Here is a tiny trained network, its code and every weight. The questions are about switching its units off for an input and a class, where a switched-off unit gives its printed mean instead of its output.

import numpy as np


def w(rows, s, z=0):
    codes = np.array(rows[::2]) - 128.0
    scale = np.full(codes.shape[1], s)
    scale[-1] = z or s
    return codes * scale


def norm(h):
    return h / np.sqrt((h * h).mean(-1, keepdims=True) + 1e-5)


def f(y):
    return np.maximum(y, 0)


def log_softmax(a):
    a = a - a.max(-1, keepdims=True)
    return a - np.log(np.exp(a).sum(-1, keepdims=True))


def net(x, mask):
    res = np.array(x, float).reshape(1, 7) / 4 @ E
    u = 0
    for l in range(4):
        y = f(norm(res) @ A[l][:, :-1].T + A[l][:, -1])
        res = res + np.where(mask[u : u + 9], y, B[l][:, -1]) @ B[l][:, :-1]
        u += 9
    return log_softmax(norm(res)[-1] @ U[:, :-1].T + U[:, -1])


A, B = {}, {}
E = w([
[93,45,118,64],'x0',
[130,128,128,128],'x1',
[94,98,133,183],'x2',
[128,128,129,128],'x3',
[128,128,129,127],'x4',
[27,176,172,91],'x5',
[76,162,1,136],'x6',
],0.0022)
A[0] = w([
[88,79,134,215,36],'L0N1',
[186,103,101,142,4],'L0N2',
[87,152,99,101,150],'L0N3',
[95,138,110,182,95],'L0N4',
[163,108,106,151,56],'L0N5',
[159,175,191,168,106],'L0N6',
[144,127,81,139,159],'L0N7',
[118,44,128,76,30],'L0N8',
[205,197,105,2,153],'L0N9',
],0.0052,0.0028)
B[0] = w([
[59,96,157,213,152],'L0N1',
[190,91,101,178,144],'L0N2',
[123,112,147,87,214],'L0N3',
[127,98,147,121,166],'L0N4',
[162,112,124,127,144],'L0N5',
[126,109,94,73,208],'L0N6',
[164,74,139,120,194],'L0N7',
[112,86,113,50,164],'L0N8',
[43,63,143,253,252],'L0N9',
],0.0052,0.0024)
A[1] = w([
[180,108,155,119,127],'L1N1',
[165,196,109,153,195],'L1N2',
[107,64,179,144,244],'L1N3',
[170,171,134,199,178],'L1N4',
[116,148,80,121,10],'L1N5',
[147,254,158,189,157],'L1N6',
[98,123,129,129,37],'L1N7',
[108,140,65,156,12],'L1N8',
[118,111,52,135,55],'L1N9',
],0.0059,0.0014)
B[1] = w([
[178,166,109,147,163],'L1N1',
[114,69,140,50,153],'L1N2',
[127,172,57,152,252],'L1N3',
[63,30,96,56,177],'L1N4',
[157,162,104,97,137],'L1N5',
[66,3,102,44,170],'L1N6',
[132,132,126,149,143],'L1N7',
[172,205,74,115,154],'L1N8',
[172,193,144,131,164],'L1N9',
],0.004,0.0041)
A[2] = w([
[203,97,238,135,69],'L2N1',
[216,135,101,35,113],'L2N2',
[150,86,234,124,134],'L2N3',
[125,12,255,171,186],'L2N4',
[166,185,111,182,163],'L2N5',
[160,122,236,130,62],'L2N6',
[53,192,114,56,150],'L2N7',
[127,174,72,112,3],'L2N8',
[85,101,142,201,42],'L2N9',
],0.0036,0.0015)
B[2] = w([
[83,183,43,107,163],'L2N1',
[97,129,159,193,174],'L2N2',
[113,154,47,120,171],'L2N3',
[88,164,2,135,251],'L2N4',
[128,90,111,77,154],'L2N5',
[148,172,65,114,146],'L2N6',
[234,125,163,159,239],'L2N7',
[111,160,96,107,139],'L2N8',
[68,134,118,161,165],'L2N9',
],0.0042,0.0023)
A[3] = w([
[65,219,220,101,88],'L3N1',
[60,25,93,159,135],'L3N2',
[115,3,120,7,3],'L3N3',
[95,221,19,175,135],'L3N4',
[97,86,130,184,110],'L3N5',
[105,188,215,84,148],'L3N6',
[21,247,233,112,131],'L3N7',
[6,162,107,44,225],'L3N8',
[106,126,10,172,238],'L3N9',
],0.0032,0.0017)
B[3] = w([
[220,81,34,209,142],'L3N1',
[100,165,220,126,203],'L3N2',
[106,138,253,69,158],'L3N3',
[135,194,220,95,202],'L3N4',
[124,144,196,143,150],'L3N5',
[180,125,140,161,140],'L3N6',
[238,25,25,237,158],'L3N7',
[253,71,60,181,219],'L3N8',
[96,189,242,95,253],'L3N9',
],0.0033,0.005)
U = w([
[99,51,152,34,114],'0',
[198,80,82,181,132],'1',
[148,246,104,68,77],'2',
[68,140,159,193,70],'3',
[143,136,180,125,255],'4',
],0.012,0.0026)

Each question gives the input, the list of numbers given to net, and the class t.
The units are the neurons (one row each of A and B). Each row of codes is followed by its name. A weight is (code - 128) times the scale printed after its matrix; where a second scale follows, it is the last column's (A, B and U).
mask holds one flag per neuron, layer by layer. A switched-off neuron (its flag False) gives its mean, the last column of its row in B, instead of its output. The means were averaged over made-up inputs and are rounded, as every weight is.
A unit's drop is (log p(t) with every unit on - log p(t) with that unit switched off) / (log p(t) with every unit on - log p(t) with every unit switched off).
The circuit of an input: a set's keep is (log p(t) with only the set's units on - log p(t) with every unit switched off) / (log p(t) with every unit on - log p(t) with every unit switched off). Starting from the 12 units with the biggest drops (on a tie, the unit counted first), units are removed one at a time, each time the one whose removal leaves the highest keep (on an exact tie, the one counted first), for as long as the keep stays at least 0.8.
circuit, biggest first: the units of the circuit, biggest drop first
unit that matters most: the unit with the biggest drop
top k neurons: the k neurons with the biggest drops, biggest first
k most important neurons of layer l: the k neurons of layer l with the biggest drops, biggest first
input [7,3,-8,5,-2,1,4], class 3: 2 most important neurons of layer 0	(L0N9, L0N6)
input [-6,-3,-8,8,4,-1,0], class 3: unit that matters most	L0N9
input [3,1,-2,6,7,5,-5], class 1: 4 most important neurons of layer 0	(L0N7, L0N2, L0N4, L0N5)
input [-6,4,-1,3,-2,-2,6], class 0: circuit, biggest first	(L1N4, L1N6, L1N2, L1N3)
input [-6,4,7,-5,3,-6,4], class 3: circuit, biggest first	(L3N8, L3N9)
input [-2,-4,4,5,-4,-1,-4], class 2: circuit, biggest first	(L0N9, L1N1, L3N8)
input [5,6,-6,-1,5,6,-1], class 1: 2 most important neurons of layer 3	(L3N8, L3N7)
input [-8,-5,2,-6,3,8,5], class 0: circuit, biggest first	(L1N6, L1N2, L0N9)
input [-2,6,-8,-8,-8,7,-1], class 3: 2 most important neurons of layer 0	(L0N9, L0N8)
input [-8,0,5,6,-1,6,1], class 0: circuit, biggest first	(L1N6, L0N9)
input [-7,0,-7,2,-6,0,4], class 0: top 3 neurons	(L1N6, L1N4, L1N2)
input [-5,-5,-7,-6,-7,0,-7], class 2: 2 most important neurons of layer 0	(L0N6, L0N1)
input [5,3,5,7,0,-7,8], class 2: top 3 neurons	(L0N9, L1N9, L3N8)
input [-5,3,-3,4,-5,-2,-1], class 0: top neuron	(L1N4)
input [-4,-3,-2,4,-1,6,-8], class 2: top 3 neurons	(L2N4, L2N3, L2N6)
input [-1,-8,-8,6,2,6,-8], class 2: top 4 neurons	(L2N4, L2N3, L2N6, L3N4)
input [-1,7,-3,-6,-5,2,4], class 4: top 2 neurons	(L0N9, L2N4)
input [4,-5,1,8,3,0,5], class 2: top 3 neurons	(L1N6, L1N9, L1N4)
input [-7,-1,-3,6,6,7,1], class 0: top 2 neurons	(L1N6, L0N8)
input [-4,-1,-7,-2,-2,6,-3], class 3: top 2 neurons	(L0N9, L1N6)
input [3,-4,8,-3,-1,-4,1], class 3: unit that matters most	L0N1
input [4,6,7,8,-2,1,-5], class 3: top 2 neurons	(L0N1, L1N3)
input [6,1,5,0,6,-6,2], class 0: top 2 neurons	(L0N8, L3N8)
input [-6,-5,4,5,-6,2,-5], class 0: top 2 neurons	(L1N6, L0N9)
